Here is a tiny trained network, its code and every weight. The questions are about switching its units off for an input and a class, where a switched-off unit gives its printed mean instead of its output.

import numpy as np


def w(rows, s, z=0):
    codes = np.array(rows[::2]) - 128.0
    scale = np.full(codes.shape[1], s)
    scale[-1] = z or s
    return codes * scale


def norm(h):
    return h / np.sqrt((h * h).mean(-1, keepdims=True) + 1e-5)


def f(y):
    return y / 2 * (1 + np.tanh(0.7978845608 * (y + 0.044715 * y**3)))


def log_softmax(a):
    a = a - a.max(-1, keepdims=True)
    return a - np.log(np.exp(a).sum(-1, keepdims=True))


def net(x, mask):
    res = np.array(x, float).reshape(1, 7) / 4 @ E
    u = 0
    for l in range(4):
        y = f(norm(res) @ A[l][:, :-1].T + A[l][:, -1])
        res = res + np.where(mask[u : u + 4], y, B[l][:, -1]) @ B[l][:, :-1]
        u += 4
    return log_softmax(norm(res)[-1] @ U[:, :-1].T + U[:, -1])


A, B = {}, {}
E = w([
[124,131,128,128,128,127,123,131],'x0',
[142,183,83,168,116,95,104,104],'x1',
[253,117,177,89,125,143,43,145],'x2',
[127,128,129,129,129,125,127,128],'x3',
[144,64,89,160,207,117,110,120],'x4',
[130,128,127,128,127,128,129,127],'x5',
[130,130,130,128,129,128,130,128],'x6',
],0.0032)
A[0] = w([
[207,150,203,54,4,169,125,149,131],'0.n0',
[247,110,143,114,100,136,30,196,190],'0.n1',
[211,204,64,187,96,42,40,126,2],'0.n2',
[118,73,71,153,168,78,128,134,178],'0.n3',
],0.0031,0.0018)
B[0] = w([
[66,225,195,132,140,25,139,173,216],'0.n0',
[172,58,185,39,170,4,33,160,252],'0.n1',
[131,205,76,180,118,169,216,161,158],'0.n2',
[88,59,220,152,171,214,152,149,184],'0.n3',
],0.0033,0.0027)
A[1] = w([
[253,145,47,181,142,130,18,158,7],'1.n0',
[132,172,113,89,120,57,186,160,109],'1.n1',
[109,77,64,198,183,81,138,82,137],'1.n2',
[69,216,157,92,52,167,172,81,163],'1.n3',
],0.0042,0.0019)
B[1] = w([
[245,78,97,55,163,56,255,220,180],'1.n0',
[89,82,168,119,86,208,50,99,169],'1.n1',
[150,141,142,163,135,97,76,219,243],'1.n2',
[131,4,136,129,152,119,92,78,255],'1.n3',
],0.0038,0.0022)
A[2] = w([
[106,141,80,169,70,182,167,2,137],'2.n0',
[100,179,55,221,73,50,58,96,255],'2.n1',
[216,238,105,73,99,79,115,168,97],'2.n2',
[182,227,189,85,48,137,122,167,74],'2.n3',
],0.005,0.0026)
B[2] = w([
[226,141,247,21,80,206,53,77,203],'2.n0',
[213,194,176,137,184,152,107,31,253],'2.n1',
[38,123,50,224,31,209,143,117,212],'2.n2',
[25,59,2,183,81,115,36,114,177],'2.n3',
],0.0045,0.0033)
A[3] = w([
[90,157,108,210,245,218,220,156,5],'3.n0',
[82,156,250,47,48,138,139,18,41],'3.n1',
[157,219,13,141,12,240,82,26,34],'3.n2',
[253,227,12,244,221,47,19,135,141],'3.n3',
],0.0038,0.0019)
B[3] = w([
[88,105,172,202,137,188,75,135,174],'3.n0',
[121,126,90,96,81,168,230,180,216],'3.n1',
[254,127,119,159,99,112,98,78,172],'3.n2',
[95,220,108,119,168,130,219,80,253],'3.n3',
],0.0059,0.0034)
U = w([
[32,55,222,28,26,233,242,145,188],'0',
[40,64,182,58,14,47,15,225,252],'1',
[216,206,222,68,41,240,161,14,155],'2',
[168,219,9,204,8,56,49,48,33],'3',
[2,31,217,233,232,228,124,218,87],'4',
[216,16,203,35,235,21,25,219,56],'5',
[88,253,160,224,245,176,219,29,137],'6',
[220,203,7,140,209,17,207,238,51],'7',
],0.0055,0.0016)

Each question gives the input, the list of numbers given to net, and the class t.
The units are the neurons (one row each of A and B). Each row of codes is followed by its name. A weight is (code - 128) times the scale printed after its matrix; where a second scale follows, it is the last column's (A, B and U).
mask holds one flag per neuron, layer by layer. A switched-off neuron (its flag False) gives its mean, the last column of its row in B, instead of its output. The means were averaged over made-up inputs and are rounded, as every weight is.
A unit's drop is (log p(t) with every unit on - log p(t) with that unit switched off) / (log p(t) with every unit on - log p(t) with every unit switched off).
The circuit of an input: a set's keep is (log p(t) with only the set's units on - log p(t) with every unit switched off) / (log p(t) with every unit on - log p(t) with every unit switched off). Starting from the 12 units with the biggest drops (on a tie, the unit counted first), units are removed one at a time, each time the one whose removal leaves the highest keep (on an exact tie, the one counted first), for as long as the keep stays at least 0.8.
units of the circuit, in order: the units of the circuit, biggest drop first
top k neurons: the k neurons with the biggest drops, biggest first
k most important neurons of layer l: the k neurons of layer l with the biggest drops, biggest first
input [-5,2,4,-1,5,-8,-7], class 7: units of the circuit, in order => (3.n3; 1.n0)
input [-6,5,2,-1,-4,-2,-8], class 3: units of the circuit, in order => (2.n3)
input [-8,6,6,-3,5,3,-7], class 7: units of the circuit, in order => (1.n0; 3.n3)
input [1,2,-8,5,-8,-1,-3], class 2: units of the circuit, in order => (2.n0; 0.n1; 3.n2)
input [-3,-8,1,-5,-6,-3,-4], class 1: units of the circuit, in order => (0.n0; 2.n3)
input [5,4,-8,5,-2,0,-7], class 2: 2 most important neurons of layer 2 => (2.n0; 2.n1)
input [-4,7,-4,-2,0,8,-5], class 2: units of the circuit, in order => (0.n1; 2.n0)
input [5,0,8,-5,-5,5,8], class 1: top 2 neurons => (0.n1; 2.n1)
input [1,6,8,0,8,-8,2], class 7: 2 most important neurons of layer 1 => (1.n0; 1.n3)
input [-2,-3,-1,-6,1,-4,-4], class 4: units of the circuit, in order => (2.n0; 3.n3)
input [7,7,6,-6,3,-4,-4], class 7: top 2 neurons => (1.n0; 2.n1)
input [3,-3,2,8,1,5,2], class 5: 2 most important neurons of layer 0 => (0.n1; 0.n2)
input [5,4,6,7,-1,8,-8], class 3: top 2 neurons => (2.n2; 2.n3)
input [1,8,2,6,7,0,-6], class 7: units of the circuit, in order => (1.n0)
input [-2,4,8,-2,1,8,8], class 7: top 2 neurons => (1.n0; 3.n3)
input [6,4,7,-5,6,-7,6], class 7: units of the circuit, in order => (1.n0; 3.n3)
input [-7,1,7,-1,0,5,-8], class 3: units of the circuit, in order => (1.n3; 2.n3)
input [7,5,7,0,-1,2,-2], class 3: top 2 neurons => (2.n2; 2.n3)
input [1,-2,6,-1,0,5,1], class 1: 3 most important neurons of layer 0 => (0.n1; 0.n0; 0.n3)
input [-3,3,1,3,7,-6,-4], class 7: units of the circuit, in order => (1.n0)
input [6,-1,-5,0,3,-3,2], class 4: 2 most important neurons of layer 3 => (3.n0; 3.n3)
input [-5,2,5,-6,-5,-5,-2], class 3: 2 most important neurons of layer 2 => (2.n2; 2.n3)
input [-7,-8,8,-6,0,8,-5], class 1: 2 most important neurons of layer 0 => (0.n0; 0.n3)
input [8,3,-6,2,-7,2,7], class 2: 2 most important neurons of layer 0 => (0.n1; 0.n3)
